Here is a tiny trained network, its code and every weight. The questions are about switching its units off for an input and a target symbol, where a switched-off unit gives its printed mean instead of its output.

import numpy as np


def w(rows, s, z=0):
    codes = np.array(rows[::2]) - 128.0
    scale = np.full(codes.shape[1], s)
    scale[-1] = z or s
    return codes * scale


def f(y):
    return np.maximum(y, 0)


def softmax(a):
    e = np.exp(a - a.max(-1, keepdims=True))
    return e / e.sum(-1, keepdims=True)


def log_softmax(a):
    a = a - a.max(-1, keepdims=True)
    return a - np.log(np.exp(a).sum(-1, keepdims=True))


def net(x, mask):
    ids = ['ΠΦγεηθμστψω'.index(c) for c in x.split()]
    T = len(ids)
    res = E[ids] + P[:T]
    r = res
    for j in range(2):
        rows = slice(4 * j, 4 * j + 4)
        q, k, v = (r @ M[0][rows].T for M in (Q, K, V))
        z = softmax(np.where(np.tri(T) > 0, q @ k.T / 4**0.5, -1e9)) @ v
        o = O[0][rows]
        res = res + np.where(mask[j], z, o[:, -1]) @ o[:, :-1]
    y = f(res @ A[0][:, :-1].T + A[0][:, -1])
    res = res + np.where(mask[2:18], y, B[0][:, -1]) @ B[0][:, :-1]
    return log_softmax(res[-1] @ U[:, :-1].T + U[:, -1])


Q, K, V, O, A, B = {}, {}, {}, {}, {}, {}
E = w([
[74,114,229,142],'Π',
[57,217,188,160],'Φ',
[160,69,184,245],'γ',
[120,161,87,103],'ε',
[184,48,85,71],'η',
[53,105,169,76],'θ',
[65,181,73,235],'μ',
[117,161,217,65],'σ',
[216,160,247,210],'τ',
[57,105,40,158],'ψ',
[109,141,137,120],'ω',
],0.015)
P = w([
[13,201,202,125],'0',
[62,45,253,158],'1',
[79,58,221,168],'2',
[98,80,178,183],'3',
[120,102,134,169],'4',
[154,91,147,180],'5',
[182,119,83,150],'6',
[200,107,91,161],'7',
[179,91,146,168],'8',
[202,115,93,156],'9',
[162,130,65,125],'10',
[168,97,143,145],'11',
],0.0052)
Q[0] = w([
[201,206,123,163],'h1',
[182,148,103,255],'h1',
[94,182,43,58],'h1',
[171,187,74,205],'h1',
[75,128,151,81],'h2',
[135,194,174,52],'h2',
[93,54,184,158],'h2',
[160,240,34,104],'h2',
],0.008)
K[0] = w([
[34,124,146,128],'h1',
[48,121,169,45],'h1',
[181,153,211,231],'h1',
[73,105,242,69],'h1',
[123,5,106,106],'h2',
[124,161,255,134],'h2',
[124,84,65,105],'h2',
[136,77,157,209],'h2',
],0.0071)
V[0] = w([
[48,116,55,73],'h1',
[159,64,208,209],'h1',
[131,13,200,42],'h1',
[243,35,1,105],'h1',
[87,140,194,83],'h2',
[203,202,131,165],'h2',
[219,110,32,95],'h2',
[207,68,153,122],'h2',
],0.006)
O[0] = w([
[76,142,20,91,135],'h1',
[157,6,241,226,183],'h1',
[161,106,154,29,186],'h1',
[222,100,39,192,2],'h1',
[124,78,226,182,189],'h2',
[139,206,118,181,54],'h2',
[115,117,54,69,15],'h2',
[180,223,138,3,97],'h2',
],0.0051,0.0067)
A[0] = w([
[46,165,96,114,97],'n1',
[178,120,106,197,185],'n2',
[143,49,90,94,171],'n3',
[196,161,146,93,127],'n4',
[112,182,205,139,85],'n5',
[122,75,108,176,157],'n6',
[81,200,104,152,221],'n7',
[224,72,232,130,135],'n8',
[1,158,37,148,76],'n9',
[178,100,165,161,130],'n10',
[143,85,136,177,87],'n11',
[67,200,194,12,108],'n12',
[122,197,122,179,218],'n13',
[117,61,94,125,71],'n14',
[75,144,96,76,57],'n15',
[102,106,113,145,255],'n16',
],0.0097,0.0032)
B[0] = w([
[116,121,158,111,147],'n1',
[89,80,162,96,143],'n2',
[171,210,66,98,149],'n3',
[81,124,113,141,134],'n4',
[227,164,72,196,198],'n5',
[112,94,110,59,162],'n6',
[116,123,165,121,143],'n7',
[142,82,42,160,247],'n8',
[160,136,148,94,154],'n9',
[127,80,70,114,175],'n10',
[46,98,72,132,160],'n11',
[255,86,198,77,197],'n12',
[18,202,140,171,140],'n13',
[95,165,63,93,141],'n14',
[100,45,149,51,136],'n15',
[88,118,179,90,171],'n16',
],0.0074,0.014)
U = w([
[131,116,137,131,5],'Π',
[138,187,204,214,137],'Φ',
[63,83,63,202,93],'γ',
[128,154,163,126,102],'ε',
[194,125,25,27,12],'η',
[138,35,178,49,216],'θ',
[18,177,188,190,165],'μ',
[254,116,133,114,86],'σ',
[184,169,71,235,199],'τ',
[10,105,134,31,157],'ψ',
[122,123,134,120,12],'ω',
],0.0073,0.003)

Each question gives the input, a string of symbols that net reads in full, and the target symbol t.
The units are the heads (4 rows each of Q, K, V and O) and the neurons (one row each of A and B). Each row of codes is followed by its name. A weight is (code - 128) times the scale printed after its matrix; where a second scale follows, it is the last column's (O, A, B and U).
mask holds one flag per unit, heads first, then neurons. A switched-off unit (its flag False) gives its mean, the last column of its rows in O or B, instead of its output. The means were averaged over made-up inputs and are rounded, as every weight is.
A unit's drop is (log p(t) with every unit on - log p(t) with that unit switched off) / (log p(t) with every unit on - log p(t) with every unit switched off).
The circuit of an input: a set's keep is (log p(t) with only the set's units on - log p(t) with every unit switched off) / (log p(t) with every unit on - log p(t) with every unit switched off). Starting from the 12 units with the biggest drops (on a tie, the unit counted first), units are removed one at a time, each time the one whose removal leaves the highest keep (on an exact tie, the one counted first), for as long as the keep stays at least 0.8.
circuit, biggest first: the units of the circuit, biggest drop first
top k neurons: the k neurons with the biggest drops, biggest first
which heads matter: for each layer, one digit per head in row order, 1 if its drop is at least 0.15 and else 0, layers parted by /
drop of u: that unit's drop, to one decimal
input η ω σ ψ, target ψ: top 3 neurons => [n5, n12, n8]
input Π θ τ γ τ θ τ θ γ θ, target γ: circuit, biggest first => [h1, n8, n12]
input ψ Φ μ Π, target μ: circuit, biggest first => [h1, h2, n8, n12]
input Π η θ θ η θ θ η η ψ θ, target η: circuit, biggest first => [h1]
input γ γ θ σ γ γ, target γ: circuit, biggest first => [n12, n11]
input ω θ γ ω ψ Π η, target η: which heads matter => 00
input Π Π θ Π, target σ: which heads matter => 10
input θ θ ω Π σ Π σ γ μ, target μ: circuit, biggest first => [n13, n12, n8]
input θ θ θ μ θ θ θ θ θ ψ σ, target σ: circuit, biggest first => [n12, n5]
input ω η γ, target γ: top 3 neurons => [n12, n8, n11]
input θ γ θ, target γ: which heads matter => 11
input ε θ θ γ τ, target τ: top 2 neurons => [n5, n8]
input θ θ θ γ Φ, target Φ: which heads matter => 00
input τ γ Φ μ γ ψ γ θ γ γ Π σ, target σ: which heads matter => 01
input μ ω γ θ ε ψ θ Φ, target Φ: top 2 neurons => [n8, n5]
input γ γ σ σ ω ψ ψ, target ψ: top neuron => [n5]
input γ ψ ψ Φ γ μ, target μ: drop of n12 => 0.1
input θ θ ψ μ θ ε μ ψ τ, target τ: drop of n8 => 0.2
input γ θ ε γ Π γ θ γ η, target η: drop of n14 => 0.1
